Here is a tiny trained network, its code and every weight. The questions are about switching its units off for an input and a class, where a switched-off unit gives its printed mean instead of its output.

import numpy as np


def w(rows, s, z=0):
    codes = np.array(rows[::2]) - 128.0
    scale = np.full(codes.shape[1], s)
    scale[-1] = z or s
    return codes * scale


def norm(h):
    return h / np.sqrt((h * h).mean(-1, keepdims=True) + 1e-5)


def f(y):
    return y / 2 * (1 + np.tanh(0.7978845608 * (y + 0.044715 * y**3)))


def log_softmax(a):
    a = a - a.max(-1, keepdims=True)
    return a - np.log(np.exp(a).sum(-1, keepdims=True))


def net(x, mask):
    res = np.array(x, float).reshape(1, 7) / 4 @ E
    u = 0
    for l in range(4):
        y = f(norm(res) @ A[l][:, :-1].T + A[l][:, -1])
        res = res + np.where(mask[u : u + 10], y, B[l][:, -1]) @ B[l][:, :-1]
        u += 10
    return log_softmax(norm(res)[-1] @ U[:, :-1].T + U[:, -1])


A, B = {}, {}
E = w([
[127,126,126,130,130,127,127],'x0',
[123,254,75,107,138,101,135],'x1',
[128,130,130,126,126,129,129],'x2',
[109,85,90,59,78,71,169],'x3',
[129,139,142,116,112,128,128],'x4',
[128,121,118,136,140,128,128],'x5',
[71,137,169,136,202,49,137],'x6',
],0.0046)
A[0] = w([
[133,139,130,144,141,17,133,128],'0.n0',
[69,51,111,116,81,174,183,112],'0.n1',
[95,77,228,168,141,194,111,81],'0.n2',
[157,219,115,186,103,156,116,106],'0.n3',
[90,166,136,91,145,95,130,154],'0.n4',
[1,123,235,118,227,27,97,253],'0.n5',
[144,99,167,50,66,83,159,167],'0.n6',
[81,60,165,150,173,78,132,167],'0.n7',
[83,146,237,146,139,141,142,195],'0.n8',
[176,130,154,126,81,180,135,88],'0.n9',
],0.0054,0.0031)
B[0] = w([
[84,120,142,56,66,164,128,154],'0.n0',
[142,114,147,87,166,93,69,158],'0.n1',
[120,153,135,121,148,227,111,160],'0.n2',
[130,84,103,254,154,55,127,153],'0.n3',
[120,108,126,143,80,157,101,152],'0.n4',
[127,140,176,140,153,109,170,254],'0.n5',
[141,72,101,174,154,102,127,168],'0.n6',
[164,88,142,193,67,149,151,177],'0.n7',
[169,93,82,172,172,153,127,167],'0.n8',
[89,109,110,140,154,163,144,134],'0.n9',
],0.0062,0.0074)
A[1] = w([
[255,209,112,170,122,100,125,3],'1.n0',
[247,149,121,131,63,195,182,103],'1.n1',
[105,211,96,182,96,120,83,120],'1.n2',
[92,126,113,189,190,171,48,113],'1.n3',
[59,187,154,128,149,100,158,77],'1.n4',
[150,246,149,107,189,116,104,40],'1.n5',
[104,140,108,244,132,237,126,193],'1.n6',
[93,187,45,57,58,130,123,2],'1.n7',
[132,219,143,195,78,86,172,122],'1.n8',
[153,97,231,82,156,166,127,87],'1.n9',
],0.0057,0.0022)
B[1] = w([
[43,155,81,139,148,68,168,146],'1.n0',
[82,107,131,148,184,74,96,148],'1.n1',
[135,70,57,186,114,73,92,159],'1.n2',
[137,119,117,87,36,133,165,179],'1.n3',
[100,107,144,117,162,182,58,154],'1.n4',
[88,1,171,97,187,71,113,143],'1.n5',
[167,224,186,48,123,131,66,254],'1.n6',
[154,124,136,188,149,74,253,148],'1.n7',
[124,129,85,128,180,104,35,193],'1.n8',
[63,180,99,250,112,102,116,169],'1.n9',
],0.0053,0.0045)
A[2] = w([
[33,135,49,125,153,62,116,55],'2.n0',
[53,87,45,166,156,20,140,76],'2.n1',
[134,199,192,25,100,126,133,94],'2.n2',
[107,152,67,91,52,107,226,49],'2.n3',
[153,125,75,107,75,11,120,88],'2.n4',
[3,169,145,26,99,96,194,82],'2.n5',
[24,145,190,106,90,139,88,149],'2.n6',
[209,87,99,174,36,166,51,254],'2.n7',
[163,120,109,79,82,97,69,67],'2.n8',
[62,182,143,143,184,38,201,150],'2.n9',
],0.0055,0.0025)
B[2] = w([
[163,130,158,90,143,164,117,177],'2.n0',
[163,162,172,137,70,187,190,233],'2.n1',
[173,130,129,159,139,255,144,130],'2.n2',
[109,161,103,188,177,113,100,148],'2.n3',
[100,171,137,184,182,166,126,197],'2.n4',
[184,150,121,134,63,167,67,151],'2.n5',
[168,178,71,137,152,131,120,160],'2.n6',
[113,119,49,77,114,75,152,252],'2.n7',
[138,81,105,150,184,185,117,130],'2.n8',
[137,43,65,65,104,167,81,250],'2.n9',
],0.0068,0.0036)
A[3] = w([
[187,138,206,167,96,167,88,48],'3.n0',
[134,181,151,203,160,148,204,117],'3.n1',
[130,202,117,151,54,150,49,88],'3.n2',
[34,116,157,146,177,60,127,168],'3.n3',
[77,83,110,109,154,155,178,254],'3.n4',
[87,133,205,133,214,126,60,30],'3.n5',
[84,187,91,103,117,107,89,135],'3.n6',
[96,157,128,101,191,96,61,131],'3.n7',
[190,121,255,192,110,104,185,160],'3.n8',
[120,138,101,60,87,207,97,35],'3.n9',
],0.0077,0.0025)
B[3] = w([
[143,113,105,89,244,250,121,193],'3.n0',
[152,189,64,166,96,151,196,198],'3.n1',
[124,112,208,78,167,14,56,220],'3.n2',
[106,32,97,46,120,191,63,200],'3.n3',
[248,150,175,90,40,85,18,199],'3.n4',
[69,78,39,85,170,252,226,223],'3.n5',
[48,108,182,185,121,145,79,167],'3.n6',
[22,70,100,132,110,128,190,203],'3.n7',
[61,201,231,192,105,71,210,252],'3.n8',
[210,240,237,60,209,204,83,197],'3.n9',
],0.0048,0.0038)
U = w([
[213,193,200,12,178,233,17,254],'0',
[31,208,71,194,169,7,6,91],'1',
[238,33,66,32,37,58,65,111],'2',
[191,226,33,226,49,94,215,112],'3',
[83,220,235,202,194,228,235,113],'4',
[11,53,93,57,199,223,122,125],'5',
[115,72,254,196,14,36,246,53],'6',
],0.0066,0.0032)

Each question gives the input, the list of numbers given to net, and the class t.
The units are the neurons (one row each of A and B). Each row of codes is followed by its name. A weight is (code - 128) times the scale printed after its matrix; where a second scale follows, it is the last column's (A, B and U).
mask holds one flag per neuron, layer by layer. A switched-off neuron (its flag False) gives its mean, the last column of its row in B, instead of its output. The means were averaged over made-up inputs and are rounded, as every weight is.
A unit's drop is (log p(t) with every unit on - log p(t) with that unit switched off) / (log p(t) with every unit on - log p(t) with every unit switched off).
The circuit of an input: a set's keep is (log p(t) with only the set's units on - log p(t) with every unit switched off) / (log p(t) with every unit on - log p(t) with every unit switched off). Starting from the 12 units with the biggest drops (on a tie, the unit counted first), units are removed one at a time, each time the one whose removal leaves the highest keep (on an exact tie, the one counted first), for as long as the keep stays at least 0.8.
units of the circuit, in order: the units of the circuit, biggest drop first
unit that matters most: the unit with the biggest drop
k most important neurons: the k neurons with the biggest drops, biggest first
top k neurons in layer l: the k neurons of layer l with the biggest drops, biggest first
drop when u is switched off: that unit's drop, to one decimal
input [8,-4,1,1,7,5,-3], class 2: units of the circuit, in order => [2.n7]
input [4,0,1,2,-1,-8,-2], class 2: 3 most important neurons => [0.n6, 0.n5, 1.n6]
input [5,-8,8,8,-8,7,2], class 6: units of the circuit, in order => [2.n9, 0.n7]
input [-2,6,7,8,-8,-2,-6], class 3: units of the circuit, in order => [1.n7, 2.n3]
input [5,7,6,1,6,1,4], class 0: units of the circuit, in order => [2.n9, 3.n9]
input [0,7,6,-7,1,-6,1], class 5: units of the circuit, in order => [1.n5, 3.n5]
input [-8,3,3,-3,0,-3,-3], class 1: 2 most important neurons => [0.n3, 1.n6]
input [4,6,-4,6,7,3,2], class 0: 2 most important neurons => [2.n9, 2.n5]
input [-7,8,-6,2,-5,0,1], class 0: 3 most important neurons => [2.n9, 0.n7, 2.n0]
input [-4,-8,6,-3,-8,5,-1], class 0: 3 most important neurons => [0.n2, 0.n5, 2.n7]
input [-7,6,2,3,-7,0,0], class 3: top 4 neurons in layer 2 => [2.n1, 2.n4, 2.n9, 2.n3]
input [-2,-4,-2,1,0,4,-1], class 2: 3 most important neurons => [0.n1, 2.n7, 0.n5]
input [-7,-2,7,-2,1,-7,1], class 4: 3 most important neurons => [2.n9, 0.n5, 3.n8]
input [4,7,1,-2,-1,8,-2], class 1: unit that matters most => 0.n3
input [-3,-6,-4,-1,-7,-1,3], class 4: 2 most important neurons => [0.n2, 3.n0]
input [-2,5,3,1,6,6,-5], class 3: 4 most important neurons => [0.n5, 2.n1, 1.n7, 0.n7]
input [7,-1,5,3,-3,2,6], class 6: 2 most important neurons => [0.n7, 1.n6]
input [0,6,4,1,4,1,-5], class 3: 4 most important neurons => [2.n1, 1.n7, 0.n5, 0.n7]
input [2,1,-3,8,-2,-8,-7], class 3: 2 most important neurons => [1.n7, 2.n9]
input [7,2,6,2,1,6,-5], class 3: unit that matters most => 0.n5
input [-1,-6,-2,0,7,5,0], class 0: top 2 neurons in layer 1 => [1.n6, 1.n2]
input [5,7,6,-3,-8,-5,-2], class 1: top 2 neurons in layer 0 => [0.n3, 0.n5]
input [-3,4,6,-2,-3,7,-7], class 1: drop when 1.n6 is switched off => 0.2
